Here is a tiny trained network, its code and every weight. The questions are about switching its units off for an input and a target symbol, where a switched-off unit gives its printed mean instead of its output.

import numpy as np


def w(rows, s, z=0):
    codes = np.array(rows[::2]) - 128.0
    scale = np.full(codes.shape[1], s)
    scale[-1] = z or s
    return codes * scale


def norm(h):
    return h / np.sqrt((h * h).mean(-1, keepdims=True) + 1e-5)


def f(y):
    return y / 2 * (1 + np.tanh(0.7978845608 * (y + 0.044715 * y**3)))


def softmax(a):
    e = np.exp(a - a.max(-1, keepdims=True))
    return e / e.sum(-1, keepdims=True)


def log_softmax(a):
    a = a - a.max(-1, keepdims=True)
    return a - np.log(np.exp(a).sum(-1, keepdims=True))


def net(x, mask):
    ids = ['αγδεζηθλμξπσψω'.index(c) for c in x.split()]
    T = len(ids)
    res = E[ids] + P[:T]
    u = 0
    for l in range(3):
        q, k, v = (norm(res) @ M[l].T for M in (Q, K, V))
        z = softmax(np.where(np.tri(T) > 0, q @ k.T / 4**0.5, -1e9)) @ v
        res = res + np.where(mask[u], z, O[l][:, -1]) @ O[l][:, :-1]
        u += 1
        y = f(norm(res) @ A[l][:, :-1].T + A[l][:, -1])
        res = res + np.where(mask[u : u + 8], y, B[l][:, -1]) @ B[l][:, :-1]
        u += 8
    return log_softmax(norm(res)[-1] @ U[:, :-1].T + U[:, -1])


Q, K, V, O, A, B = {}, {}, {}, {}, {}, {}
E = w([
[141,180,137,150],'α',
[155,163,121,164],'γ',
[138,118,86,141],'δ',
[146,161,122,141],'ε',
[152,149,105,172],'ζ',
[137,157,101,169],'η',
[140,151,107,132],'θ',
[142,136,89,159],'λ',
[162,157,136,143],'μ',
[128,220,161,154],'ξ',
[142,144,102,151],'π',
[128,128,90,75],'σ',
[159,125,118,122],'ψ',
[6,184,56,132],'ω',
],0.0022)
P = w([
[98,114,146,114],'0',
[57,197,118,194],'1',
[216,123,106,135],'2',
[139,141,119,47],'3',
[23,200,118,196],'4',
[192,119,55,140],'5',
[162,76,130,182],'6',
[1,157,120,181],'7',
[149,161,58,109],'8',
[128,16,154,130],'9',
[20,158,109,199],'10',
],0.0045)
Q[0] = w([
[142,106,255,92],'L0H0',
[174,136,200,76],'L0H0',
[93,103,152,139],'L0H0',
[28,79,114,210],'L0H0',
],0.006)
K[0] = w([
[37,225,148,212],'L0H0',
[90,255,116,139],'L0H0',
[131,112,173,199],'L0H0',
[147,20,165,196],'L0H0',
],0.0058)
V[0] = w([
[171,254,147,157],'L0H0',
[62,192,53,195],'L0H0',
[194,120,118,34],'L0H0',
[171,68,227,139],'L0H0',
],0.0023)
O[0] = w([
[98,107,58,78,165],'L0H0',
[66,109,80,184,254],'L0H0',
[158,103,184,4,74],'L0H0',
[238,197,136,105,25],'L0H0',
],0.0026,0.00075)
A[0] = w([
[215,132,150,55,147],'L0N0',
[151,40,169,142,17],'L0N1',
[227,65,59,76,70],'L0N2',
[62,173,52,98,127],'L0N3',
[142,32,107,1,101],'L0N4',
[79,110,11,164,125],'L0N5',
[80,56,103,71,253],'L0N6',
[201,230,130,117,199],'L0N7',
],0.0034,0.0013)
B[0] = w([
[131,89,144,184,111],'L0N0',
[59,103,24,121,90],'L0N1',
[35,236,173,169,157],'L0N2',
[252,64,137,111,213],'L0N3',
[156,174,135,244,119],'L0N4',
[236,174,254,91,251],'L0N5',
[149,150,202,232,178],'L0N6',
[127,57,77,141,164],'L0N7',
],0.0024,0.0018)
Q[1] = w([
[241,69,165,123],'L1H0',
[34,80,122,159],'L1H0',
[201,47,156,66],'L1H0',
[63,97,159,254],'L1H0',
],0.0089)
K[1] = w([
[130,151,212,104],'L1H0',
[199,141,53,128],'L1H0',
[162,121,247,137],'L1H0',
[163,165,62,78],'L1H0',
],0.012)
V[1] = w([
[198,83,102,168],'L1H0',
[121,127,132,150],'L1H0',
[107,2,150,176],'L1H0',
[124,170,103,239],'L1H0',
],0.0033)
O[1] = w([
[186,172,155,184,139],'L1H0',
[147,101,137,105,144],'L1H0',
[196,22,84,155,57],'L1H0',
[174,108,252,67,253],'L1H0',
],0.0028,0.0017)
A[1] = w([
[10,189,77,129,74],'L1N0',
[159,121,120,2,21],'L1N1',
[86,116,130,193,68],'L1N2',
[63,184,179,117,254],'L1N3',
[148,57,62,171,246],'L1N4',
[122,168,173,72,125],'L1N5',
[117,91,8,116,46],'L1N6',
[176,97,114,110,144],'L1N7',
],0.0046,0.0018)
B[1] = w([
[157,159,50,54,175],'L1N0',
[136,111,104,223,108],'L1N1',
[118,146,63,168,148],'L1N2',
[162,252,126,92,253],'L1N3',
[150,185,107,53,187],'L1N4',
[180,140,176,124,138],'L1N5',
[154,146,210,123,118],'L1N6',
[106,159,85,113,137],'L1N7',
],0.0035,0.0026)
Q[2] = w([
[121,58,88,21],'L2H0',
[165,197,161,168],'L2H0',
[2,91,215,202],'L2H0',
[243,117,134,111],'L2H0',
],0.0097)
K[2] = w([
[184,106,90,62],'L2H0',
[67,137,151,153],'L2H0',
[169,162,86,246],'L2H0',
[91,54,132,100],'L2H0',
],0.011)
V[2] = w([
[250,184,61,132],'L2H0',
[104,238,252,76],'L2H0',
[152,52,131,134],'L2H0',
[5,164,188,61],'L2H0',
],0.0027)
O[2] = w([
[132,154,89,209,182],'L2H0',
[3,37,169,177,253],'L2H0',
[150,191,140,79,53],'L2H0',
[59,11,122,85,180],'L2H0',
],0.0033,0.0022)
A[2] = w([
[109,185,155,159,73],'L2N0',
[147,178,242,198,25],'L2N1',
[171,155,204,2,132],'L2N2',
[80,124,198,136,98],'L2N3',
[154,86,235,84,64],'L2N4',
[163,229,177,141,96],'L2N5',
[121,113,84,13,16],'L2N6',
[54,75,51,78,4],'L2N7',
],0.0061,0.0029)
B[2] = w([
[230,26,94,23,209],'L2N0',
[226,122,171,137,213],'L2N1',
[78,124,200,78,165],'L2N2',
[189,164,24,150,186],'L2N3',
[149,151,102,216,88],'L2N4',
[155,62,150,254,250],'L2N5',
[210,40,18,180,120],'L2N6',
[175,156,212,207,119],'L2N7',
],0.0044,0.0018)
U = w([
[115,66,136,95,252],'α',
[111,20,136,173,109],'γ',
[24,196,78,113,169],'δ',
[173,138,152,97,195],'ε',
[163,54,37,124,63],'ζ',
[5,75,101,165,46],'η',
[45,153,163,161,150],'θ',
[199,149,190,101,66],'λ',
[182,172,94,147,94],'μ',
[104,138,227,109,160],'ξ',
[208,169,87,116,33],'π',
[148,95,130,72,243],'σ',
[148,117,208,167,38],'ψ',
[124,145,28,135,152],'ω',
],0.016,0.0042)

Each question gives the input, a string of symbols that net reads in full, and the target symbol t.
The units are the heads (4 rows each of Q, K, V and O) and the neurons (one row each of A and B). Each row of codes is followed by its name. A weight is (code - 128) times the scale printed after its matrix; where a second scale follows, it is the last column's (O, A, B and U).
mask holds one flag per unit, layer by layer, with each layer's heads first. A switched-off unit (its flag False) gives its mean, the last column of its rows in O or B, instead of its output. The means were averaged over made-up inputs and are rounded, as every weight is.
A unit's drop is (log p(t) with every unit on - log p(t) with that unit switched off) / (log p(t) with every unit on - log p(t) with every unit switched off).
The circuit of an input: a set's keep is (log p(t) with only the set's units on - log p(t) with every unit switched off) / (log p(t) with every unit on - log p(t) with every unit switched off). Starting from the 12 units with the biggest drops (on a tie, the unit counted first), units are removed one at a time, each time the one whose removal leaves the highest keep (on an exact tie, the one counted first), for as long as the keep stays at least 0.8.
circuit, biggest first: the units of the circuit, biggest drop first
unit that matters most: the unit with the biggest drop
top k neurons: the k neurons with the biggest drops, biggest first
top k neurons in layer l: the k neurons of layer l with the biggest drops, biggest first
input ε ψ δ ζ, target ζ: unit that matters most => L2N6
input ψ ζ δ θ γ ω θ ψ ω, target π: circuit, biggest first => (L1H0 L0N3 L2H0)
input ω μ ψ, target γ: circuit, biggest first => (L2H0 L2N0)
input η α α, target ξ: top 4 neurons => (L0N2 L2N2 L0N4 L0N7)
input θ α γ θ λ μ, target ζ: top 3 neurons in layer 1 => (L1N3 L1N4 L1N6)
input θ π ε λ θ μ ξ ξ ε, target ζ: circuit, biggest first => (L1H0 L1N3)
input μ μ ψ ψ ξ σ, target μ: circuit, biggest first => (L0H0 L2H0 L0N2 L2N0)
input π δ λ ω θ ξ ζ, target η: top 2 neurons => (L1N4 L0N1)
input ψ η γ π δ δ θ μ ω, target π: circuit, biggest first => (L1H0 L2H0 L0N3)
input ω μ ω γ, target η: top 3 neurons in layer 2 => (L2N0 L2N1 L2N5)
input ε ψ π π, target ζ: top 2 neurons => (L2N6 L0N4)
input α λ λ π, target ω: top 3 neurons in layer 2 => (L2N6 L2N0 L2N1)
input ξ δ θ α, target δ: top 3 neurons in layer 2 => (L2N1 L2N5 L2N3)
input λ ψ δ ξ, target ξ: circuit, biggest first => (L2N2)
input ε ξ ε σ θ γ, target ω: top 2 neurons => (L0N5 L1N4)
input γ ξ α σ ω ζ, target η: top 2 neurons => (L1N3 L0N0)
input λ μ π θ μ μ ε ω ξ, target λ: top 4 neurons in layer 2 => (L2N2 L2N0 L2N3 L2N5)
input ξ π ε π λ π ζ δ θ, target θ: top 2 neurons => (L1N1 L2N0)
input δ θ μ η σ, target ξ: top 3 neurons => (L1N3 L0N2 L0N3)
input η ε η α ψ λ λ π μ, target ξ: top neuron in layer 2 => (L2N2)
input μ μ π δ ψ ξ μ θ α σ σ, target ξ: top 3 neurons => (L1N3 L0N5 L2N2)
input θ γ ω, target ζ: top 2 neurons in layer 0 => (L0N5 L0N2)
input π π ψ, target σ: top 4 neurons in layer 2 => (L2N2 L2N6 L2N3 L2N5)
input θ δ σ η, target γ: top 2 neurons in layer 0 => (L0N7 L0N5)
input ξ μ α π, target δ: top 3 neurons in layer 2 => (L2N1 L2N5 L2N3)
